Below is a small trained network, with its code and all its weights. Each question gives an input and a target symbol and asks what happens when units are switched off, that is, made to give their printed mean instead of their output.

import numpy as np


def w(rows, s, z=0):
    codes = np.array(rows[::2]) - 128.0
    scale = np.full(codes.shape[1], s)
    scale[-1] = z or s
    return codes * scale


def norm(h):
    return h / np.sqrt((h * h).mean(-1, keepdims=True) + 1e-5)


def f(y):
    return np.maximum(y, 0)


def softmax(a):
    e = np.exp(a - a.max(-1, keepdims=True))
    return e / e.sum(-1, keepdims=True)


def log_softmax(a):
    a = a - a.max(-1, keepdims=True)
    return a - np.log(np.exp(a).sum(-1, keepdims=True))


def net(x, mask):
    ids = ['αεζηπψ'.index(c) for c in x.split()]
    T = len(ids)
    res = E[ids] + P[:T]
    q, k, v = (norm(res) @ M[0].T for M in (Q, K, V))
    z = softmax(np.where(np.tri(T) > 0, q @ k.T / 4**0.5, -1e9)) @ v
    res = res + np.where(mask[0], z, O[0][:, -1]) @ O[0][:, :-1]
    y = f(norm(res) @ A[0][:, :-1].T + A[0][:, -1])
    res = res + np.where(mask[1:25], y, B[0][:, -1]) @ B[0][:, :-1]
    return log_softmax(norm(res)[-1] @ U[:, :-1].T + U[:, -1])


Q, K, V, O, A, B = {}, {}, {}, {}, {}, {}
E = w([
[89,184,144,116],'α',
[124,254,117,36],'ε',
[104,197,196,131],'ζ',
[129,158,212,69],'η',
[126,158,111,208],'π',
[229,96,112,105],'ψ',
],0.0075)
P = w([
[111,253,82,99],'0',
[100,239,96,99],'1',
[230,178,132,141],'2',
[63,185,89,121],'3',
[177,125,142,157],'4',
[61,128,84,148],'5',
[149,100,161,167],'6',
[56,100,69,168],'7',
],0.0049)
Q[0] = w([
[95,119,111,129],'head 1',
[33,75,80,78],'head 1',
[138,130,155,101],'head 1',
[182,5,61,75],'head 1',
],0.018)
K[0] = w([
[128,152,166,114],'head 1',
[132,234,209,126],'head 1',
[110,121,131,167],'head 1',
[153,255,50,99],'head 1',
],0.016)
V[0] = w([
[51,155,195,167],'head 1',
[98,117,150,3],'head 1',
[116,118,192,7],'head 1',
[156,73,239,146],'head 1',
],0.0054)
O[0] = w([
[55,255,155,91,252],'head 1',
[86,27,199,34,50],'head 1',
[88,69,233,47,138],'head 1',
[168,170,190,74,32],'head 1',
],0.0047,0.0011)
A[0] = w([
[146,127,119,122,47],'neuron 1',
[49,113,42,81,110],'neuron 2',
[125,121,146,129,96],'neuron 3',
[168,135,119,151,47],'neuron 4',
[135,140,113,132,88],'neuron 5',
[119,88,42,42,164],'neuron 6',
[146,132,124,115,78],'neuron 7',
[126,142,125,136,86],'neuron 8',
[171,97,180,59,3],'neuron 9',
[163,91,144,146,94],'neuron 10',
[68,118,135,145,142],'neuron 11',
[118,102,157,186,105],'neuron 12',
[177,134,114,163,55],'neuron 13',
[90,115,130,170,32],'neuron 14',
[240,56,114,121,69],'neuron 15',
[84,99,86,153,112],'neuron 16',
[63,97,141,161,142],'neuron 17',
[141,113,142,154,53],'neuron 18',
[80,136,101,106,140],'neuron 19',
[72,78,145,134,96],'neuron 20',
[94,117,133,187,40],'neuron 21',
[93,93,111,123,158],'neuron 22',
[6,91,78,132,10],'neuron 23',
[214,82,89,104,98],'neuron 24',
],0.012,0.0022)
B[0] = w([
[144,137,112,122,137],'neuron 1',
[65,12,168,137,195],'neuron 2',
[132,142,119,119,141],'neuron 3',
[119,107,93,159,184],'neuron 4',
[148,130,125,146,156],'neuron 5',
[141,63,250,178,196],'neuron 6',
[121,151,110,139,139],'neuron 7',
[155,128,122,124,159],'neuron 8',
[84,144,15,91,203],'neuron 9',
[154,101,193,115,171],'neuron 10',
[159,184,109,118,197],'neuron 11',
[138,119,173,76,161],'neuron 12',
[115,95,77,170,213],'neuron 13',
[194,149,104,131,149],'neuron 14',
[243,7,152,33,255],'neuron 15',
[149,160,190,123,161],'neuron 16',
[168,180,128,145,168],'neuron 17',
[119,127,144,99,142],'neuron 18',
[168,123,165,156,219],'neuron 19',
[161,178,72,170,150],'neuron 20',
[203,146,92,125,170],'neuron 21',
[113,112,150,155,140],'neuron 22',
[20,177,14,145,170],'neuron 23',
[198,75,154,22,229],'neuron 24',
],0.025,0.0035)
U = w([
[22,112,111,163,105],'α',
[79,102,213,177,177],'ε',
[151,226,241,106,141],'ζ',
[77,141,47,2,6],'η',
[179,99,57,250,178],'π',
[229,71,116,40,216],'ψ',
],0.0073,0.0011)

Each question gives the input, a string of symbols that net reads in full, and the target symbol t.
The units are the heads (4 rows each of Q, K, V and O) and the neurons (one row each of A and B). Each row of codes is followed by its name. A weight is (code - 128) times the scale printed after its matrix; where a second scale follows, it is the last column's (O, A, B and U).
mask holds one flag per unit, heads first, then neurons. A switched-off unit (its flag False) gives its mean, the last column of its rows in O or B, instead of its output. The means were averaged over made-up inputs and are rounded, as every weight is.
A unit's drop is (log p(t) with every unit on - log p(t) with that unit switched off) / (log p(t) with every unit on - log p(t) with every unit switched off).
The circuit of an input: a set's keep is (log p(t) with only the set's units on - log p(t) with every unit switched off) / (log p(t) with every unit on - log p(t) with every unit switched off). Starting from the 12 units with the biggest drops (on a tie, the unit counted first), units are removed one at a time, each time the one whose removal leaves the highest keep (on an exact tie, the one counted first), for as long as the keep stays at least 0.8.
circuit, biggest first: the units of the circuit, biggest drop first
top k neurons: the k neurons with the biggest drops, biggest first
drop when u is switched off: that unit's drop, to one decimal
input ζ ψ ψ η ζ η ε, target η: circuit, biggest first : [head 1; neuron 9; neuron 15]
input ψ ε ψ ψ ζ π ζ α, target α: top 2 neurons : [neuron 23; neuron 2]
input α ψ ζ ζ η ε, target ε: circuit, biggest first : [neuron 6; neuron 15]
input ζ ψ π π ζ ζ ε, target ζ: circuit, biggest first : [neuron 15; neuron 13; neuron 24]
input ζ π ζ π ε π ζ, target π: circuit, biggest first : [head 1; neuron 15]
input ζ α ε, target ζ: circuit, biggest first : [neuron 15; neuron 24; neuron 13]
input α ζ α, target ζ: circuit, biggest first : [neuron 15; head 1; neuron 24; neuron 13]
input η ε ε, target η: top 4 neurons : [neuron 9; neuron 15; neuron 24; neuron 2]
input ζ ζ π ψ η ζ π, target π: top 3 neurons : [neuron 15; neuron 24; neuron 13]
input ζ ζ ψ η ζ ζ α, target ζ: top 2 neurons : [neuron 15; neuron 9]
input ζ π ζ η ζ, target η: top neuron : [neuron 6]
input ζ π ζ, target π: drop when neuron 24 is switched off : 0.0
input ζ π ζ η, target η: drop when neuron 9 is switched off : 0.6
input α η α, target η: drop when neuron 9 is switched off : 0.2
input ζ ε ζ η, target η: drop when neuron 15 is switched off : 0.1
